In the rows, 128 means zero.
Stage of each row:
[144  47 127  89 112 193 116  98 140 138 144 126 128 112 151 116  84 167
 112 146 166 128 111 156 109 205 110 103 152 124 115 120 136 127 134 148
 107 112  98 163 103 152 166 152 109 178 106 172 157 161  89 150 175 122
 136 112 139 137 115 142] -> 3
[125  68 112 122 118 204 126 120 107 120 132 140 132 122 132 129 135 141
 125 127 139 149 129 138 102 157 113  92 157 125 151 122 112 126 131 122
 140 135 102 132 145 156 142 148 125 147 139 137 132 133 125 117 140 128
 122 126 168 128 143 120] -> 0
[146  94 124 116 131 166 110 107 117 139 142 144 127 127 150 108 105 144
 129 136 157 152 120 122 138 136 110 118 177 135 117 122 128 131 148 137
 122 132 117 143 113 150 143 133 130 148 147 148 127 149 101 119 156 127
 141 123 120 135 131 137] -> 0
[140  31 117  85 121 207 133  82 138 124 124 122 126 109 151 110  85 160
 108 153 184 172  80 145 105 200 102 105 154 116 128 132 108 129 142 142
  99 119  79 167 112 171 193 176 110 181 105 176 123 145  92 139 161 127
 155 126 141 140 119 124] -> 1
[158  53 123  77 151 206 127  74 146 135 134 134 114 112 186  78  73 163
  80 149 188 165  80 123 132 178  97 115 145 111  94 126 125 127 128 154
  78 115  94 184  95 160 192 160 115 187  96 148 133 160  65 118 154 126
 150 122 104 142 106 160] -> 2
[157  57 113  95 116 204 127  81 161 108 131 125 124 107 155 108 101 155
 129 144 167 156 142 130 110 185 105 114 144 130 121 133 128 121 129 139
 106 120  92 160 118 164 176 165 110 162 116 139 135 154 103 131 156 139
 159 121 139 141 118 126] -> 1
[154 125 143  88 129 141  75 103 140 149 165 166 146 129 155  87  75 143
 114 136 142  61 117 138 172 173 110 144 113 123  68 118 177 112 128 146
 104 112 171 173  75 132 133 143  82 171 125 165 202 154  59 146 200 161
 126 114  86 159  90 185] -> 4
[127  98 108 139 123 165 125 123 118 116 116 129 131 125 132 141 149 126
 138 129 133 141 127 118 112 124 111 115 155 132 152 116 121 134 137 127
 122 142 120 111 156 175 112 155 134 129 144 125 131 145 135 102 133 123
 133 129 157 112 151 119] -> 0
[146  49 139  80 133 201 118  84 140 130 144 148 129 117 162 111  83 161
 133 156 188 161  86 166 134 192  99 111 149 131  98 122 124 126 125 158
  95 104  94 178  88 166 193 165 108 190 112 173 140 160  72 134 186 126
 149 112 118 143 118 149] -> 2
[129  34 113 103 105 211 150  96 134 113 117 118 123 117 150 120 111 145
 104 140 173 185  99 163  72 206 121  87 171 122 154 130 103 122 142 143
 113 126  63 162 132 168 183 177 104 166 102 163 124 129 100 136 141 133
 141 123 178 128 134 114] -> 2
[121  34 115 106 103 215 148  82 137 122 114 124 138  94 154 128 113 136
 118 144 163 147 110 174  77 219 122  78 174 128 148 124 113 118 152 123
 117 124  72 154 137 159 171 181 109 170  86 154 148 139 105 189 152 124
 138 127 194 135 111 132] -> 2
[ 84  59 123 127  84 187 131  86 134 128 134 134 139 104 138 139 148 129
 105 131 128 106 132 161  47 225 141  79 169 139 155 124 128 109 139 115
 152 136  70 117 142 161 143 197 104 142 110 160 179 124 146 153 157 124
 130 128 220 135 122 133] -> 4
[ 69  84 120 130  92 182 130  99 134 131 144 144 146 101 135 133 136 131
 110 136 120  96 143 173  52 212 135  82 174 138 147 115 141 110 145 118
 162 124 105 105 148 159 136 169 107 141 114 153 179 124 136 139 157 133
 129 116 224 118 124 117] -> 4
[132  73 121 114 119 186 128 106 135 114 125 115 131 118 151 112 118 148
 125 120 147 165 121 127  98 166 126 105 152 138 166 124 121 132 136 142
 120 135  89 140 130 150 158 154 122 150 132 122 106 140 126 122 141 131
 134 120 158 138 132 122] -> 0
[149  89 118 116 131 191 109 110 124 108 129 141 133 143 145 114 127 122
 126 134 156 163 121 131 129 144 112 121 144 123 136 126 120 115 136 135
 113 137 112 144 132 154 156 128  96 139 139 141 119 146 107 113 165 125
 132 121 134 130 152 128] -> 0
[105  71 118 135  82 184 123 109 138 115 158 138 139 120 130 152 150 119
 107 133 131  93 139 166  72 198 136  78 162 133 159 123 160 108 141 124
 160 137 105  88 145 170 134 144 107 134 122 165 175 126 152 153 161 115
 110 122 219 134 139 131] -> 4
[141 121 138  95 111 163  69 101 138 139 165 175 147 125 160 105  83 135
 112 131 142 117 119 143 161 179 122 139 124 109  73 117 156 109 121 131
 130 113 163 157  79 133 171 137 112 155 124 157 198 158  63 139 200 128
 126 110 104 146 106 174] -> 4
[115   4 100 118  99 223 168  83  45 118  98 107 120 100 141 133 118 149
 102 140 168 191 106 172  42 215 126  66 181 144 180 141 100 145 160 129
 128 141  38 130 128 175 180 184 109 170  91 149 113 127 139 141 135 123
 145 120 220 115 162 100] -> 2
[125  66 131 108 101 184 139 107 134 127 140 140 135 108 134 132 109 136
 101 139 147 118 119 168  91 199 115  86 155 126 130 125 139 127 142 126
 136 123 102 136 130 150 148 167  92 162  85 161 171 139 115 149 166 132
 131 118 184 130 127 114] -> 3
[140  92 119 134 118 181 107 115 106 113 138 137 144 126 134 133 127 144
 125 128 148 134 128 132 112 141 119 117 146 113 130 111 131 117 133 132
 122 134 114 121 134 147 137 157 126 153 140 131 143 138 105 115 154 132
 123 116 150 130 133 124] -> 0
[151  72 118 100 123 187 124  91 133 111 126 128 157 117 152 105 105 148
 122 137 166 159 112 142 106 173 113 112 152 149 129 129 125 120 147 136
 105 136 101 154 118 156 163 152 111 154 139 137 126 145 105 127 165 126
 140 116 148 137 137 130] -> 0
[150  50 127  87 126 194 126  87 139 124 143 132 123 109 149  92  87 153
 103 140 182 178  92 147 117 180 109 104 150 133 115 101 134 125 131 142
 105 115  91 179 108 153 186 163 105 168 111 154 132 148  90 138 170 120
 151 137 124 146 119 139] -> 2
[130 104 118 126 114 172 124 129 114 114 133 132 132 129 141 136 135 122
 130 128 136 152 134 125 105 136 118 123 140 127 126 114 121 129 121 134
 141 144 109 108 143 144 136 127 130 134 146 134 130 130 131 112 137 128
 117 136 162 132 143 107] -> 0
[ 97  42 113 113  96 231 179  75 144 115 103  93 134  97 143 136 130 143
 119 145 159 182 115 173  33 228 123  65 192 145 187 141  99 139 157 128
  88 133  29 128 166 178 192 185 111 155  89 148 122 116 157 148 120 118
 141 123 233 114 160 101] -> 1
[155  72 126  85 122 204 112  81 141 134 149 195 125 117 162  95  76 160
 123 150 179 148  86 169 121 195  96 102 146 120  94 125 142 120 134 143
  90 109  97 177  95 126 174 157 121 184 106 149 144 147  70 139 186 116
 153 112 126 149 115 147] -> 2
[ 95  18 122 109  92 213 166  76 140 120 109 111 129  92 146 128 130 151
 106 146 149 170 126 205  35 230 124  62 184 132 180 133 107 119 145 142
 137 121  51 128 164 176 185 194  97 167  86 150 128 126 152 154 137 123
 144 123 239 128 130 105] -> 2
